[[-1.77,0.71,1.40,-3.64,0.19,1.56,-0.59,1.85,0.16,-0.30,-1.81,0.37,0.32,3.18],
[-1.97,0.98,-1.60,1.57,0.26,-1.48,0.11,0.34,0.65,0.98,0.95,0.07,-1.01,-3.36],
[-0.32,-2.39,0.18,1.16,0.34,1.16,1.48,0.50,0.40,0.60,-1.27,-1.50,0.18,1.25],
[-1.21,-1.47,0.59,-1.72,-0.92,-0.52,-1.42,2.06,0.32,2.83,-1.57,-3.21,2.94,3.09],
[-0.92,-1.30,1.92,-2.64,-0.88,0.55,3.09,0.93,-0.09,1.54,-1.40,0.63,1.60,1.32],
[0.69,2.64,-0.74,0.14,1.26,-2.18,0.28,2.88,-0.31,-1.54,0.90,1.52,-1.51,-1.63],
[-1.22,-1.98,1.56,-0.81,-1.04,1.80,0.26,-0.97,1.77,1.24,1.09,2.39,-1.03,-0.28],
[1.66,0.24,2.12,0.36,-0.19,-2.35,1.08,0.73,-1.29,-0.60,-0.83,0.94,-0.02,0.99],
[0.87,0.25,-1.51,1.85,1.59,-1.22,2.27,2.40,1.28,2.13,-0.12,-0.87,0.16,0.28],
[-0.18,-0.49,1.79,-0.32,1.85,2.26,2.90,-0.44,-0.88,-1.33,2.07,1.03,0.12,-2.33],
[-0.44,-1.88,0.01,0.08,-1.04,0.14,0.41,-5.05,-0.13,0.53,0.01,-1.40,1.23,-2.52]]
Rows and columns are numbered from 0.
Read off the entry in the top-left corner.
A: -1.77
Read off the bottom entry of the column that holds the largest entry.
A: -2.52
Read off the entry just right of 0.37.
A: 0.32
Read off the entry in row 0 and column 2.
A: 1.40
The entry directly above -0.74: 1.92
Read off the entry just left of 1.80.
A: -1.04
The entry directly above the smallest entry is -0.44
Read off the entry in row 0 and column 1.
A: 0.71
The entry at row 2, column 0: -0.32
The bottom entry of the column that holds the smallest entry -> -5.05
The entry in the top-right corner -> 3.18
The entry just left of 1.79: -0.49
Read off the entry just left of 1.48.
A: 1.16
The top entry of the column that holds the smallest entry -> 1.85
The entry at row 1, column 0 -> -1.97
The bottom-left entry is -0.44
The entry in row 1 and column 2 is -1.60
Read off the entry just right of the smallest entry.
A: -0.13
The entry directly below 0.65: 0.40
The entry just left of 0.36 is 2.12
Read off the entry just left of the smallest entry.
A: 0.41
The entry at row 1, column 1 is 0.98
The entry directly below -0.60 is 2.13
Read off the entry directly below the largest entry.
A: -3.36
The entry just left of -1.63 -> -1.51
Read off the entry at row 2, column 2.
A: 0.18
Read off the entry just left of 0.73.
A: 1.08
The entry just left of 2.07: -1.33
Read off the entry directly below 0.36.
A: 1.85
The entry directly below -0.31 -> 1.77

X = ((2, 4, 3, 2, 3, 4, 4), (2, 7, 5, 2, 2, 9, 7), (2, 5, 4, 2, 3, 6, 4), (2, 5, 3, 2, 3, 5, 4), (3, 3, 2, 3, 2, 3, 2))
The entry just right of the centre entry: 3
The entry at the centre -> 2

B =
[[-1.99,-3.53,-1.69,0.17,-2.31,0.73,-2.62,-0.02,-4.33,0.65,-0.14],
[-2.61,-3.87,-1.71,-0.04,-3.54,0.96,-1.98,0.35,-4.62,0.86,-1.68],
[1.42,0.91,0.23,0.75,2.32,0.86,-0.54,0.05,0.84,0.68,3.25],
[-0.32,-0.98,-0.72,0.15,1.16,-0.52,-2.60,-0.82,-1.58,-0.38,2.31],
[0.87,0.33,0.32,0.49,-1.09,1.79,1.83,1.22,0.44,1.30,-0.78],
[-1.13,-1.66,-0.71,-0.59,-3.22,-0.72,-0.07,0.02,-2.19,-0.42,-3.51],
[-1.17,-2.19,-1.11,-0.32,-3.58,-0.14,-0.39,0.12,-2.64,0.06,-3.28],
[0.10,-1.30,-1.25,0.11,-0.27,-1.00,-2.47,-1.06,-2.19,-0.53,0.93],
[1.11,0.84,0.75,0.52,0.04,1.98,1.89,1.33,1.03,1.36,0.18],
[-1.14,0.93,0.41,-0.96,0.33,-2.16,0.34,-1.09,1.68,-1.67,-1.63]]
Indices start at 0.
Which number is the entry just left of the smallest entry?
Answer: 0.35
Which number is the entry just right of -1.00?
Answer: -2.47
Which number is the bottom entry of the column that holds the largest entry?
Answer: -1.63
Which number is the top-left entry?
Answer: -1.99
The entry at row 2, column 0: 1.42
Which number is the entry in row 0 and column 1?
Answer: -3.53
The top entry of the column that holds the largest entry -> -0.14
The entry in row 2 and column 1 is 0.91
Which number is the entry just left of -3.22?
Answer: -0.59
Which number is the entry in the bottom-left corner?
Answer: -1.14
Which number is the entry directly above the largest entry?
Answer: -1.68
The entry directly below 0.87 is -1.13
The entry just right of 0.04 -> 1.98
Which number is the entry just right of 0.73?
Answer: -2.62
The entry directly below 0.68 is -0.38
Which number is the entry directly below the smallest entry?
Answer: 0.84
Which number is the entry directly above -0.53?
Answer: 0.06
Which number is the entry just right of 0.52?
Answer: 0.04
The entry in row 1 and column 2 -> -1.71
Which number is the entry in row 1 and column 1?
Answer: -3.87
The maximum: 3.25
Which number is the entry directly above the smallest entry?
Answer: -4.33
The entry directly below 2.31 -> -0.78

[ 12.81  20.57  -0.73   2.19  14.36  -3.59  22.59  16.81  20.06 -14.17
 -10.00   8.19]
The entry just left of -0.73: 20.57
Find the entry just left of 16.81.
A: 22.59
The entry just left of -14.17 is 20.06
